Below is a small trained network, with its code and all its weights. Each question gives an input and a target symbol and asks what happens when units are switched off, that is, made to give their printed mean instead of their output.

import numpy as np


def w(rows, s, z=0):
    codes = np.array(rows[::2]) - 128.0
    scale = np.full(codes.shape[1], s)
    scale[-1] = z or s
    return codes * scale


def norm(h):
    return h / np.sqrt((h * h).mean(-1, keepdims=True) + 1e-5)


def f(y):
    return np.maximum(y, 0)


def softmax(a):
    e = np.exp(a - a.max(-1, keepdims=True))
    return e / e.sum(-1, keepdims=True)


def log_softmax(a):
    a = a - a.max(-1, keepdims=True)
    return a - np.log(np.exp(a).sum(-1, keepdims=True))


def net(x, mask):
    ids = ['αβγδζηθμπστφψ'.index(c) for c in x.split()]
    T = len(ids)
    res = E[ids] + P[:T]
    u = 0
    for l in range(2):
        q, k, v = (norm(res) @ M[l].T for M in (Q, K, V))
        z = softmax(np.where(np.tri(T) > 0, q @ k.T / 3**0.5, -1e9)) @ v
        res = res + np.where(mask[u], z, O[l][:, -1]) @ O[l][:, :-1]
        u += 1
        y = f(norm(res) @ A[l][:, :-1].T + A[l][:, -1])
        res = res + np.where(mask[u : u + 8], y, B[l][:, -1]) @ B[l][:, :-1]
        u += 8
    return log_softmax(norm(res)[-1] @ U[:, :-1].T + U[:, -1])


Q, K, V, O, A, B = {}, {}, {}, {}, {}, {}
E = w([
[141,138,135,106],'α',
[81,122,109,169],'β',
[169,147,131,116],'γ',
[140,47,231,251],'δ',
[153,143,132,113],'ζ',
[138,137,107,184],'η',
[141,143,113,156],'θ',
[153,145,121,138],'μ',
[108,132,110,148],'π',
[186,151,137,97],'σ',
[146,111,50,169],'τ',
[112,128,128,116],'φ',
[124,134,108,190],'ψ',
],0.024)
P = w([
[108,160,95,101],'0',
[183,18,46,115],'1',
[145,93,132,99],'2',
[167,96,21,80],'3',
[89,249,158,123],'4',
[227,157,106,191],'5',
[156,90,231,146],'6',
[198,10,116,116],'7',
[211,118,151,218],'8',
[161,224,33,168],'9',
[134,208,150,140],'10',
],0.015)
Q[0] = w([
[156,2,104,110],'0.h1',
[138,144,38,111],'0.h1',
[148,133,97,134],'0.h1',
],0.032)
K[0] = w([
[84,255,108,119],'0.h1',
[107,140,223,158],'0.h1',
[109,134,171,122],'0.h1',
],0.027)
V[0] = w([
[44,135,129,7],'0.h1',
[45,52,180,16],'0.h1',
[13,46,145,192],'0.h1',
],0.019)
O[0] = w([
[65,39,173,77,69],'0.h1',
[5,45,115,131,2],'0.h1',
[63,120,227,142,82],'0.h1',
],0.021,0.0098)
A[0] = w([
[109,184,147,77,138],'0.n1',
[83,122,163,150,112],'0.n2',
[172,156,166,162,50],'0.n3',
[194,136,148,57,252],'0.n4',
[123,124,87,173,197],'0.n5',
[154,89,50,108,110],'0.n6',
[192,181,111,222,114],'0.n7',
[103,248,120,150,188],'0.n8',
],0.017,0.0025)
B[0] = w([
[116,118,160,155,144],'0.n1',
[187,176,159,80,144],'0.n2',
[87,131,227,147,184],'0.n3',
[53,82,136,128,194],'0.n4',
[132,64,163,134,155],'0.n5',
[66,49,136,222,169],'0.n6',
[204,63,63,44,250],'0.n7',
[95,5,128,96,213],'0.n8',
],0.017)
Q[1] = w([
[247,38,135,183],'1.h1',
[235,22,124,227],'1.h1',
[96,125,1,24],'1.h1',
],0.017)
K[1] = w([
[244,73,164,214],'1.h1',
[242,52,210,182],'1.h1',
[153,86,2,90],'1.h1',
],0.017)
V[1] = w([
[171,114,159,240],'1.h1',
[221,186,129,83],'1.h1',
[56,181,7,83],'1.h1',
],0.017)
O[1] = w([
[237,82,194,192,156],'1.h1',
[104,154,88,251,201],'1.h1',
[46,208,163,51,5],'1.h1',
],0.015,0.014)
A[1] = w([
[118,149,130,112,91],'1.n1',
[183,202,233,152,193],'1.n2',
[103,86,114,73,146],'1.n3',
[190,239,53,109,105],'1.n4',
[58,115,88,238,220],'1.n5',
[62,116,6,101,192],'1.n6',
[112,144,116,114,71],'1.n7',
[118,112,138,216,5],'1.n8',
],0.023,0.0027)
B[1] = w([
[125,111,145,116,129],'1.n1',
[44,184,188,237,205],'1.n2',
[177,111,127,109,222],'1.n3',
[55,153,169,5,254],'1.n4',
[94,184,167,31,210],'1.n5',
[88,189,142,229,241],'1.n6',
[160,134,151,133,130],'1.n7',
[175,46,96,108,227],'1.n8',
],0.028,0.0076)
U = w([
[176,73,158,175,147],'α',
[178,13,183,51,198],'β',
[222,236,167,105,117],'γ',
[29,82,156,37,141],'δ',
[93,172,40,134,160],'ζ',
[91,121,19,243,108],'η',
[107,184,3,92,149],'θ',
[3,47,52,110,102],'μ',
[105,114,244,181,182],'π',
[140,168,35,15,90],'σ',
[203,188,169,183,4],'τ',
[179,169,102,4,67],'φ',
[168,123,90,43,25],'ψ',
],0.013,0.0032)

Each question gives the input, a string of symbols that net reads in full, and the target symbol t.
The units are the heads (3 rows each of Q, K, V and O) and the neurons (one row each of A and B). Each row of codes is followed by its name. A weight is (code - 128) times the scale printed after its matrix; where a second scale follows, it is the last column's (O, A, B and U).
mask holds one flag per unit, layer by layer, with each layer's heads first. A switched-off unit (its flag False) gives its mean, the last column of its rows in O or B, instead of its output. The means were averaged over made-up inputs and are rounded, as every weight is.
A unit's drop is (log p(t) with every unit on - log p(t) with that unit switched off) / (log p(t) with every unit on - log p(t) with every unit switched off).
The circuit of an input: a set's keep is (log p(t) with only the set's units on - log p(t) with every unit switched off) / (log p(t) with every unit on - log p(t) with every unit switched off). Starting from the 12 units with the biggest drops (on a tie, the unit counted first), units are removed one at a time, each time the one whose removal leaves the highest keep (on an exact tie, the one counted first), for as long as the keep stays at least 0.8.
units of the circuit, in order: the units of the circuit, biggest drop first
unit that matters most: the unit with the biggest drop
k most important neurons: the k neurons with the biggest drops, biggest first
k most important neurons of layer l: the k neurons of layer l with the biggest drops, biggest first
input μ θ γ α α τ θ β, target μ: units of the circuit, in order	[0.h1, 1.h1]
input π π θ μ π π ζ ζ ζ ζ, target η: 2 most important neurons	[1.n6, 1.n4]
input γ η θ ζ ζ η π, target η: units of the circuit, in order	[0.h1, 1.n6, 1.h1]
input η π π, target γ: units of the circuit, in order	[0.h1]
input ζ η ζ θ μ π, target η: units of the circuit, in order	[0.h1, 1.n6]
input π β μ α π μ, target σ: units of the circuit, in order	[0.h1, 1.n4]
input π γ π β μ, target θ: units of the circuit, in order	[0.h1, 1.h1]
input η η θ π α, target γ: 3 most important neurons	[1.n4, 0.n7, 1.n2]
input σ β ζ π π β, target η: 2 most important neurons	[1.n6, 0.n3]
input θ ζ π, target φ: units of the circuit, in order	[0.h1, 1.n4]
input θ γ η φ π, target θ: units of the circuit, in order	[0.h1, 1.h1, 1.n4]
input π ζ π β α π π θ α π ζ, target φ: units of the circuit, in order	[0.h1, 1.n4]
input ζ ζ η, target η: units of the circuit, in order	[1.n6, 0.h1, 0.n6, 0.n8]
input β π φ, target π: units of the circuit, in order	[0.h1, 0.n7]
input α π α θ θ θ, target μ: 2 most important neurons of layer 1	[1.n5, 1.n6]
input β π π α η, target β: unit that matters most	0.n8
input η γ η β η μ π ζ, target γ: 2 most important neurons	[1.n4, 1.n2]
input φ π σ π π β ζ α α ζ β, target μ: 3 most important neurons of layer 1	[1.n5, 1.n6, 1.n4]
input π γ μ η γ, target θ: 2 most important neurons	[1.n6, 1.n4]
input π σ σ ψ η α π β θ η, target β: most important neuron of layer 1	[1.n5]
input η π η θ ζ θ π θ γ ζ μ, target φ: 3 most important neurons	[0.n7, 1.n4, 0.n6]
